In the rows, zero is written as 128.
Each row is followed by its class number. Each block has new classes, again numbered from 0 up, in any order.
[100 143 118 182 148 152 156 131 110 101 153  95 179 142  89 112 175  75
 143 102 165  81 168 138 124 103 107 122  88 149  99 174 174 127  99]
4
[119 130 161 146 151 161 193 116 101 102 119 114 185 139 115 111 187 124
 166 129 139 128 132 147 144 134  90 144  66 126 125 145 113 125 143]
4
[126  99 120 158 154 162 104 127 120 144 152 115 174  90 164 102 114 205
 141 160 180  96 139 195 137  64 134 140 130 144 195 136 109 160 128]
1
[156 103 162 177 117 104 110 144 181 121  80 110 188 105 128 117 150 162
 166 140 186 128 119 181 136 129 118 145 128 145 149  37 158 125 138]
2
[ 88  97 150 130 195 166 151  85 158 100  68  95 156 114  88 110 140 154
  76 183 104 144 146 157 122 117 138  75  50 112 151  87 123 117 120]
0
[ 91  66 111 155  85 114 144 174 138 134 105  87 107 176 175 130 115 109
 180 118 200 100 129 126 121 141 107 132 171 202  71  73  93 143  76]
8
[113 142 112 195 154 152 126 152  93 124 104 113 187 128 120 155 128 136
 140 141 135 131 176 125 146  49 151 121 123 145 139 164 123 140 108]
3
[165 120 146 137 156 109 138 161  72 108 111 104 106 132 152 125  99 132
 137 109 110 140 167 124 136 106 160  93 120 109 113 135  91 152 105]
1
[ 65 138 152 113 114 132  84 137  74 138 156 100 120 144  90 125 135 131
  95 131 133 175  97  96 136 163 147 128 112 157  51 112 125 147  99]
1
[ 96  82 151 176 150 108 114 170 121  92 149  99 159  70 114 128 151 154
 170 104 155 136 153 148 108 117 123 162 139 141 133  77 123 103 139]
6
[172  89 132 143 101  93 131 146 155 109 168 112 143 150  70 135 119 155
 160 119 134 117 135  87 126 107 116 150 168 170  62  66 139 156 125]
0
[108 123 173 206 135 113  87 144  96 148  98  75 189 105 140 147  97 120
 136 175 148 147 140 164 126  83 140 117  99 167 152 133 105 124  62]
5
[121 156 181 137 105 131 156 134 127 117 111 138 150 103  95 169 129 151
 123 114 121 121 140 181 176 153  68 118 138 181 114 152 121 107 132]
7
[141 147 157 140 201 138 192 118 104 122 125  91 176  91 103 110 108 141
 127 154 139  64 125 165 139 101 131 132  67  90 192 194  91 146 138]
5
[ 72  65 120 164 121  77  80 130  73 155 102  81 120 153 110 125 112 146
 170 118 109 194 131 132 124 150 101 138 159 176 127  89 107 130 121]
4
[ 89 115 149 152 120 116  58 188 108 106 129 128 167 114 135 144 118  96
 151 169 203 157 110 118  97 142 151 175 156 172  77  96 148 114  68]
0
[115  80 143 156 168 152 158 169 119 112  83 102 107 106 149 122 144 153
 130 137 124 171 181 112 101  91 129  70  99 120  71  53 141  69  82]
1
[100 115 117 137 164 148 154  80 161  83 186 138 146  69 127 110 125 153
 125 156 130  66 149 159 117  83 115 134 102 133 179 152 131 134 170]
0
[ 65  61 118 165 135 189 104 121 127 146 131  80 165 129 116 117 164 137
 152 115 116 158 115 158 123 142  95 104 132 171 107  67 139 106  76]
7
[ 76 123 136 125 185 104 126 118 195 156  97  92 162 146   4 120 175 101
  99  91 117  73 149 158 105 190 111  86  96 142 155  74  99  97 122]
4
[ 94 140 140 121 150 136 103  94 125  86 137 119 142 134  70 122 170  47
 101 124  94 130 136 176 144 165 120 111 122 132 165 103 155 132 149]
3
[ 99 110 152 144 120 114 100 137 129 130 114  87 176 143  93 144 133 188
 158 102 126 124 104 145 123 139 121 107 137 115 110  91  97 122 104]
7
[152 130 118 124 153 129 135 105 142 129 144  99 121 150 118 148 113 125
 151 123 108  63  83 167 168 121 129 134 120 124 165 172 123 143 137]
8
[ 93 132 142 159 129 112 143 138 132 124 124  90 162 117  53 125 141 155
 124 132 142 112 143 120 156  98 126 117  95 151 102  87 141 150 129]
3
[ 85  99 104 190 132 100 127 164 102 110  99 106 110 121 172 153 117 152
 164  59  99 123 145 116 143 127 166 104 134 169  78  89 144  92 130]
1
[118 106 123 176 127 113 145 148 139 118  86 111 158 114 130 138 140 140
 164 132 108 105 150 117 131  86 159 109 116 123 127  92  92 130 137]
3
[109  95 154 180  79  98 112 129 124 124 132  81 144 109 105 137 130 171
 144 131  96 147 117 126 140 112 142  88  95 151  75  80 114 129  88]
7
[ 88  92 146 119 142 124 112 178 187 140 139 101 138 123 119  80 126 180
 198 167 200 142 113 169 181 130  99 156 125 170 126  48  95 153 104]
8
[138  66 145 159 127 145 103 122  72 133 140  99 140  33 142  89 117 128
 148 129 108 172 121 174 122 132 135 147 103 169 135  85 158 107 121]
2
[102 144 150 161 159  89 155 142 104  88 120 116 145  95  92 135 149 133
 152 168 116 145 136  85 143  95 143 143  81  90 130 116 122 136 158]
3
[116 132 172 119 147 145  97 145 162 118 161 133 157  92 135 122 116 150
 180 165 174 122 104 169 141 108  92 151 118 133 124 103 157 116 109]
0
[121  89 138 164 111 133 129 134 157 129 111  97 134  82 123 163 112 190
 138  83  95 125  89  94 125 126 142 118 144 142  83 112 112 142 144]
7
[133 102 132 174 105  75 103 181 104 152 165 147 156  88 137 123 130 144
 211 132 137 150 171 133 111  97 126 153 131 176 129  97  75  86  97]
4
[144 122 146 112 143 126 135 158 120 131 134 147 125 111 108 137 141 158
 113 143 120 180 128 146 159 148 158 144 115 142 145 110  58 135 141]
6
[ 95 159 179 153 114  89  53 151 125 113  98  93 155 156 108 190 119 105
 115 103 160 135 116 154 111 156 125 102 154 147  91 114 150 109  87]
2
[138  94 126 153 134 118 162  81 160 104 110  76 108 104  85 104 142 132
 102 121  81  94 118 127 124 111 150  77  58  97 116 126 153 146 156]
4
[ 92 106 117 191  90 110 121 130 102 114 139 118 165  88 124 103 134 198
 138 132 149 155 182 126 133  70 150 156 122 159 130 130  96 148 156]
6
[ 82 132 157 140 101 172 137 135 106 137 183 115 212 126  93 119 167 172
 166 130 150 106 163 161 138  70  95 111  94 164  98  94  91 111  91]
3
[109 106 135 153 105 124 116 148  89 143 152  98 123 118 114 121  86 159
 137 165 136 173 149 112 137  78 108 133 159 172  85 148 118 141  98]
5
[140  84 182 127 123 148 176 167 128  98  84  60 157  86 121  93 105 153
 167 122 135  46 136 205 148 113 119  88 119 123  81 134 109 117 112]
5
[ 68 155 161 134 141  98 105 164 107 162 100  99 158 145  91 167 123 145
 156 136 120 117 106 118 148 130 147 108  98 123 110 113  63 126  98]
3
[123 140 127 182 119 131 160 157 108 115 164  80 169 112  80 145 135  89
 137  88 120  41 142 117 171  94 170 112  88 184  75 154 122 182 107]
3
[123 112 102 137 153 190 159 129 105 129 117 127 155 137 152 120 176 110
 139 173 133 117  94 176 137 141 152 118  80 121 130 126 143  83 102]
2
[ 77 114 144 149  86 131 135 116 129  79 101 116 144  83 145 129 110 180
 116 133 137 106 164 150 119  84 140 114 119 156 105 156  97 106 143]
8
[ 97 134  92 137 181 114  91 120 142 136 141 141 122 156 127  81 120 107
 178  96 112 191 174  95 106 117 126 110 111 104 138  66 142 107 101]
0
[138 106 144 109 175 137 117 128 179 156  85  82 141 155  59 146 125 132
  93 119 125 107 106 155 123 152 143  96 110 139 145  75  97 116  89]
8
[100  92 109 124 125 112 104 116  83 141  93 138 130 150 148 129  90 195
 163 137  94 205  99 111 147 146 145 163 150 152 131 102  84 136 157]
0
[163  77 129 151 189 103 190 131  93  65 146  76 116 118  95 118 127 125
 145  95  90  91 176 193 145 105 113  83  94 128 155 131 139 127 133]
4
[103  77 118 196 147 126 146 103 106 116 135  82 168 118 158 139 137 155
 175  81 127 111 137 113  87 105 111 139 131 142 141  94 118 133 153]
2
[127 134 130 124 137 191 142 110 143 141 136 121 134  75  95 119 136 119
  88  61 108  88 158 178 132 128 123 106 116 148 133 171 134 112 146]
6
[117 120 144 108 183 133 114 122 101  95 183 119 140 109 107 130 136 167
 149 139 116 159  83 154 127 138 115 139 121  72 168 129 119 128 132]
7
[142 126 142 115 142 119 156 127 118  37 134 128 149 124 135 124 139 105
 140 118 129  64 135 163  90 125 162  96  91  74 108 115 145  79 116]
0
[143 146 132 120 108 151 160 134  67  83 174 144  96 104 182 131 124 115
 141 106 113  88 148 150 137 100 133 105 121 118  80 191 149 101 127]
1
[ 73 111 135 183 138 117  97 155 139 165 146  92 153 136  72 142 156 160
 148 116 164 181 147  97 125 114  93 153 136 174 101  64 140 120 104]
6
[150 116 139 142 155 126 145  72 143 111  99  77 129 122 103 104 110 145
 125  80  90 125 124 127 138 110 137 113  81 102 151 120 136 155 157]
8
[138 137 173 141 158 181 120  94  91 129 109 110 164 116 147 157 143 133
  95 170 162 117  86 195 125 120 103 135 100 121 172 150 171 113 117]
1
[211 108 106 157 155 130 230 128 132 149 124 131 113  86 112 118 123 109
 130 107 106  77 144 148 159 138 115 119  98 156 167 134 119 143 130]
7
[130 120 132 141 168 186 143 144 120 103 118 127 167  74 118 122 118 153
 121  90 164 126 158 171 130  87 116 131 137 143 150 116 168 129 143]
3
[154 138 149 123 131 180  66  96 220 108 107 136 151 130 117 139 126 119
 117  56  50 159 146 198 148 126 124  69 175 137 144 105 153  97 155]
5
[180  85 134 169 112 154 158 163 166 136 105 119 147  64 159 133 131 153
 178 158 141  76 107 148 145  82 139 144 121 146 109 161 122 137 141]
4
[157  92 163 177 155  53 135 167  97  80 126  74 102 119 118 138 108 175
 144 161 113 146 162 151 169  78 147  87  96 129 115  71 140 141 103]
1
[ 63 149 137 183 155 122  91  89 165 181 115  96 150 115  62 121 149  86
 132 135  32 177 141  91 147 129 130 102  76 153 129 109 123  95 119]
5
[109 125 104 131 159 135 103 122 118 159 125 117 132 145 155 110 111 138
 178  56  90 142 135 160 147 150 133 106 131 134 156 114  92 131 137]
2
[ 94  81 149 129 136  86  88 141 106 159  85 110 132  89  87 106 121 171
 147 166 119 184 120 142 109 148 126 143 122 130 145  89  89  97 131]
4
[141 101 175 186 122  54 125  91 110  98  92  69 108 104  87 128 125 144
 120 161  85 165 168 144 148  92 103 116 108 109 165 118 134 157 167]
6
[132 142 145 132 165 150 144 100 162 136 123 137 159 113  92 143 134 135
  93 153  77 129 140 189 159 127 129 100 101 156 192 134  90  99 142]
5

Next block: new classes, numbered from 0 again.
[129 102  86 141  81 180 167  99 133 153 144  73 189 112 104 173 163 114
 157 181 125 143 183 159 167 111 112 106 130 146 134  84  92 102 117]
6
[168 197 144 111 165  55 141 136 149 175  74 187  96 110 146  63  91  73
 135 159 161 127  58 110 141 129 155 110 180  84 113 135 159 167 135]
7
[117 102 129 152 122  89 120 166 120 114 133  98 137 126 162 109 152  73
 130 175 125 157  87 167 138 105 178 131 144 125  58 104  87 152 139]
12
[127 135 128 131  71 102 128 115  96 104 186  32 145 163 124 150 127 132
 145 210 131 171 135 135 148  69 156 106 151 150 144 103 101  92 149]
10
[183 169  94  89 112 110 209 112 134 167 109 119 100  70  88 157  67  93
 141 142 121 122 174  96 172 129 119 141 155  69 114 109 134 151  96]
11
[147 115 125 143 141  73 108 178 190 112  55 243 165 171 156  44 141  81
 112 186 117 204  65 150  99  61 154 117 166 128 141 151 139 116 215]
9
[120 103  83 133 143 147 109 167 108 133 192  71  81 119 165 103 127 151
 136  47  95  63 136 104 163 110 186  98 144  84  48 138  63 234  87]
8
[183  54 142  73 104  54 104 185  80  93  92 219 103 128 189  44  96 106
 122 148  96 224  54  49 192  81 159 107 197 120 122 153  99 244 168]
9
[143 209 123  97 147 175 177  80 100 160 165 124  84  83 120 173  68 148
 126  74 142  92 164  80 170 156 101 139 113  61 127 187 132 173 120]
4
[136  68 123  79 110  57  96 150  82 106 103 129  94 119 164  80 100 123
 149  91 146 178  50  67 250 139 146 137 179  89  81 140 102 202 171]
8
[130 114 100 139 171 142  76 160 137 101 159  91 148 180 148  88 122 145
 115 113 125 180 133 134  91  83 182 105 142 134  57 113  58 144 153]
2
[102  85 105 134 126  90 139  87 110 147 166  53 133 143 181 134 164 155
 166 168 143 149 169 130 204 102 156 142 159 134  98  71  70 115 144]
8
[106 196 152 147 118  66  94 136 132  88  81 149 104 143 144 117 100 140
 122 133 138 167 125 142 173  74 156  80 153 120 159 130 141 214 147]
1
[106 237 118 204 150  85 140  95 159 130 164 143  81 142 144  72 113 181
 143 134 106  96 208 140 112 105 171 133 131 147 166 106 102 174  72]
0
[135 109 154 142 104 103 128 129 103 120 113  93 132 134 114 112 139 115
 114 203 110 163 143 106 157  98 138 119 159 150 117 133 104 119 164]
9
[102 211 118 159 116  81 131 113  99 115 159 130 118 125 148 109 121 182
 144 147 134 103 122 141 135 119 149 108 127 173 187  79  82 151 113]
10
[159 145 117 149 132 134 161 148 155 123 139 105 161 148 119 151 146 105
 109 111 123 133 132 172 138  96 181 138 128  86 109 100 108  67 137]
11
[163 117 124  99  65 109 155 111  84 104 145 182  80 103 109 149  69 148
  94 125  81 146 164  45 157 144 147 121 198 126 137 145 132 207  78]
1
[130 187  86 123 133  97 165 104 129 179 149 136 132 117 137 123 116  86
 133 147 159 130 128 136 147 146 149 145 173  72 115 130 112 147 106]
10
[ 88 164 147 154 191 197 120 137 139 169 138 194  58 134 164  93 175 105
  93 118  97 147 107 117 131 189 114 135 131 143 136 181 126 219  64]
5
[155 120  92 127 107 150 195 113 131 136 203 116 133 127 124 170 110  89
 167 134 153 111 194 162 173 122 176 105 160  93 124 117 146 119  96]
12
[152  82 150 134 116 152  70 168 162 113 106 106 132 173 122 133 133 145
 158   5 172  59 109 176 140 112  87 152  98 119 120 104 136 115 140]
6
[134  74 115 122  83 111  85  99  99 123 159 106 138 138 165 118 147 127
 137 172  75 169 108 133 145 114 149 105 181 179 114 119  68 162 175]
6
[117 169  92 148 137  63  86 117 104  89 161 101 181 158 170 100 130 149
 166 123 189 195  98 175 103 117 146 127 116 147 126  91  63  82 179]
10
[147  98 153 160 136  95 125 149 133  92 148 167 159 182 169 114 168  93
 150 166 155 184  89 126 125 127 111 117 140 168 125 117 112  73 157]
9
[110 157 132 144 146 128  94 147 121 123  91 190 126 127 117 106 130 188
 109  61 138  89 143 131 144 116 150  96 122 150 171 107 132 197  88]
1
[122 115  78 127 112 128 132 114 177 135 161  62 118 107 111 149 120 118
 129  57 121  98 122 181 125 160 147 164  83  59  33 147 110  76 151]
11
[184 131 127 132 137 114 148 134 120 113 133 144 132 117 125 111 102 113
 116 157 121 136 122 102 161 103 139 104 133  91 129 127 113 148 144]
9
[134 148  91 108  98  97 148 147 102 135 125 129 113  93 138 121  91 101
 134 127  97 152 131 104 139 139 145 121 180 119  84 134 105 209  95]
3
[150  83 114 107  94 159 121 156 115 148 127 161  95 104 139 106 125 107
 132  88  88 111 101  86 169 142 109 131 167 112 104 160 100 236  99]
6
[132 204 151 159 157 138 134  94 112 110 140 112  93 130 164 147 125 142
 144 110 161 138 166 156 158 147 113 146 106 130 171 123 117 106 143]
5
[127 160 112 183 125  63 110 154 124 125 156 160 113 146 149  38 154 184
 133 138  85  72 123 147 132  94 199 102 147 203 142  87  97 161 100]
3
[148 123 111 119  91 179 118  89 102 140 199  39  87  73 132 165  92 158
 208  89 142 108 217 134 135 145  96 139 129 123 163 133  74 139  92]
7
[131  91 117 152 109 198 109 115 189 155 139 104 154 141  96 171 160 110
 139 114 124  79 127 186 123 152  68 148 112 134 132 100 124  98 112]
6
[103 102 167  97 151 127  88  84 128 139 166  48  78 137 154 165 139 135
 146  88 141 117 111 157 110 164  66 155  88 120  98 145 139 123 132]
11
[149 144 110  92 139 212 134 125  90 126 213  67 107 126 131 165 102 154
 140  38 128  89 140 109 176 151 115 110 159  36 120 187 126 155 112]
8
[169 161 147 125 165 128 120 182 101 156 124 170  98 114 143  86 116  98
 100 118 105 127  92  74 139 110 130 126 160 113 101 145  91 252  69]
4
[144  28 173 138 154 160  84  95  59  70 204  63 123 143 162 165 166 145
 159 114 172 152  98  81 212 133  94 130  94 143 170 117  84 119 147]
8
[199 132 124 106  64 106 205 211  74  99 139 134 121 101 124 103  96  77
 157 140 139 152 120  89 219  88 168 134 192  58 101 149 129 158 106]
12
[122 146 140  89 116 121  76 147 131 149 138  63 128 145 148 122 117 129
 167 110 121 114  91 144 124 107 110 130 133 109  98 139 138 129 140]
0
[129 111  44 122 146 128  89 140 178 172 170 134 163 129 158  69 132 171
 186 116 123 102 113 179  68  98 190  65 104 183  92  71  86 105 139]
7
[176  53 151  79 162 109 136 185 104 126 117 196 116 124 189  97 130  79
 126 149 148 164  42  52 191 108 127 113 149 106 106  90 103 235  77]
2
[186 160  97 151 178  65 178 155 159 168 116 216 150 156 129  53 134  96
  87 193 111 122  58  83 151 100 203 131 159 113  69  89 133 127 123]
3
[175 115  60  89  75 102 171 141  84 150 202 136 107  91 117  92  91 111
 111 141  85  99  91  52 145 133 199 118 173  86  62 163  97 166 104]
10
[175  98 156 111  57 102 135 160  92  65 150 134  91 138 159 126 111 103
 144 144 118 201 118 122 184 128 133 118 166 152 158 123 138 143 107]
5
[155  97  82 101 144 217 103 139 112 138 212  97 128 124 135 157 111 150
 161  11 137  43 184 126  88 151 136 117 141 117  94 146  80 120 107]
2
[104 106 181 103 144 101  35 157 131 115 150  68 109 218 181  83 149 167
 122  92 125 141  75 183  95  79 125 125 136 134 100 155 167 150 152]
3
[ 60 150 128 158 147 175 116 138 133 150 112 167  82 114 105 113 133 143
 113  96 104  79 141 143 141 153 166 122 134 165 140 142 118 205 111]
12
[130 159 123 149 156 121 145 110 141 119 149 151 162 141 151 178 143  92
 124 155 155 156 133 135  81 132 110  88 127 129 114 107 138 129  92]
1
[122 106 137 128  91 157 147 117 123 148 130  92 128 107  99 160 140  91
 118 181  99 104 138 119 175 127 133 100 145 122 127 157 130 117 154]
9
[125  32 147 110 107 182 120 160 141 116 151 140 138 178  91 135 144 145
 134  85 159 127 118 156 169 140 129 147 115 146 141 109 176  91 102]
12
[142 150  97 134 142  97 164 125 158 127  94 134 183 131 128 154 122  82
 157 151 185 151 131 173 165 115 127 101 159  93 148  68 142  95 135]
8
[123  65 139  94  85  81  95 171 111 126  85 170 101  97 156  99 126  54
 135 174  81 159  59 103 110 112 115 102 176 175 125 155 141 240 111]
3
[ 92 153  79 151 106 138 133  92 155 128 153 121 154  98 136 226 121 104
 129 121 113 101 159 174 100 156 149  84 126 133 103  96 103 141 112]
1
[ 82 158 147 105 122  88  47 152 145 130 112  91 100 172 163  85 114 132
 199 101 147 176 104 144 116 111  86 133 144 150 112 154 138 168 143]
0
[152  77 111 137  75 143 181 108 136 107 186  75 150 116 131 181 137  96
 135 197 122 124 168 128 145 106 154 133 141 119 108 105  95  55 133]
2
[ 96 110 114 134  90 155 112 139 160 117 169  94 146 159 130 169 153 153
 144 137 122 142 133 153 145 100 119  89 107 141 115 113 139 126 103]
1
[156  54 108 114  89 110  97 190 123 106 156 151 125 141 144  88 132  71
 147 120 102 165  70 112 149 109 156  98 166 139 100 161 132 194 105]
3
[109  87  74 140 112 110 138  93 137 152 102 147 143 112 140  88 140 142
 123 166 103 175 158 124 174  97 178 117 138 151 103  94  71 195 148]
6
[154 105  85 109  96 171 116 131 158 144 188  89 150 144  89 180 114 141
 140 108 116  93 144 134 146 124 131  91 129 113  89 112 146 109  99]
1
[129 126 117 105  87 106 129 114 126 158 119 164  82 106  99 110  81 111
 114 166  49 113 144  68 125 124 177 112 193 168 128 133 134 203  94]
0
[153 130  68 123  57 117 176  90 131 159 195  75 155 106 104 165 119  83
 104 240  71 110 128 131 118  97 202 121 178 106 100 126  98  68 158]
10
[124  73 129 130 102 102 134 102  89 131 151  75 133 106 156  99 158 170
 107 204  84 150 150 115 163  94 153 140 122 135 101 118  66 129 158]
9
[160 125 103  97 117 240 119 131 127 155 217 106 113  99 121 149 106 155
 132  79  84  98 101 119 114 174 122 123 132  83 126 162  99 135  89]
7
[108 152 149  85 128 110  68  89  80 103 150  54  75 132 176 175  83 152
 162  11 142 153 142 161 170 152 134 130 150 101 128 157  95 174 184]
11
[143 144  97 144 138  89 129 143 101  93 158 102 129 122 124  77  99 165
 132 170 118 159 106 117 126 102 172 117 107 148  62  88  82 134 155]
12
[197 111 123 110  62 145 181 187 100 121 151 128 125 123  91 125 100 112
 132 169  85 143 140  56 182 115 119 114 192 122 115 128 110 140  93]
9
[ 87 134 177 135 135 158 210  82 109 134 130 157 112 127 161 190 147  91
 113 183 158 193 202 153 159 140 114 161 164 108 198 118 153 177  63]
12
[110 152 117 134 138  91 163  60 167 172 114 111 118 105 155 201  97  83
 108 121 151 102 197 180 137 120 169 147 129  82  94  94 119 161 123]
4
[159 127 178 143  76  99 149 121  77  65 157  53 119 125 156 177 136 150
 106 192 104 121 102 134 161 110 156 122  90 172 130  59 109  47 158]
5
[113 225 143 142 122  82 161  91 141 100 128  98 124 166 149 191  80  78
 126 173 178 204 141 161 146  98 139 122 166  73 166 109 132 143 144]
10
[140 115 126 119  90 128 143 126 108  75 156 136  92 111 116 163  65 123
 153 116 127 117 126 117 168 125 157 100 125 140 143 118 138 157 151]
12
[104 174 156 149 143 182 174 131 118 136 150 147  96 129 113 110 149 153
  91 160 112 118 175 104 143 136 124 116 160 128 173 143 124 183  40]
2
[163 136 155  92 134 113  69 152 113 154 129  88 134 175 111  85 122 147
 156 112 165 125  94 118 171  80 120 125 142 141 107 160 150  93 189]
4
[107 125 139 143 131  83 125 135 135 115 125 133 124 158 147 132 130  61
 169 183 162 167 133 169 120 111 148  89 168 181 121 103 148 145 135]
12
[ 89 113  63 121 134 120  96 110 131 135 154 128 107 107 189 105 119 184
 158  63 106 109 129 151 202 117 185 113 145 100 125 119  61 206 165]
8
[137 108 104  91  83  68 117 105  80 122 150 112 105  89 166 166  90 117
 127 106 112 128 122  92 181 145 173 105 169 101  58 129  97 201 132]
1
[138 145  46 148  93 131 175 108 154 168 193  88 155 133 115 134 125 111
 133 178 111 113 208 159 115  67 212 119 169 104 118 110  88 109 110]
10
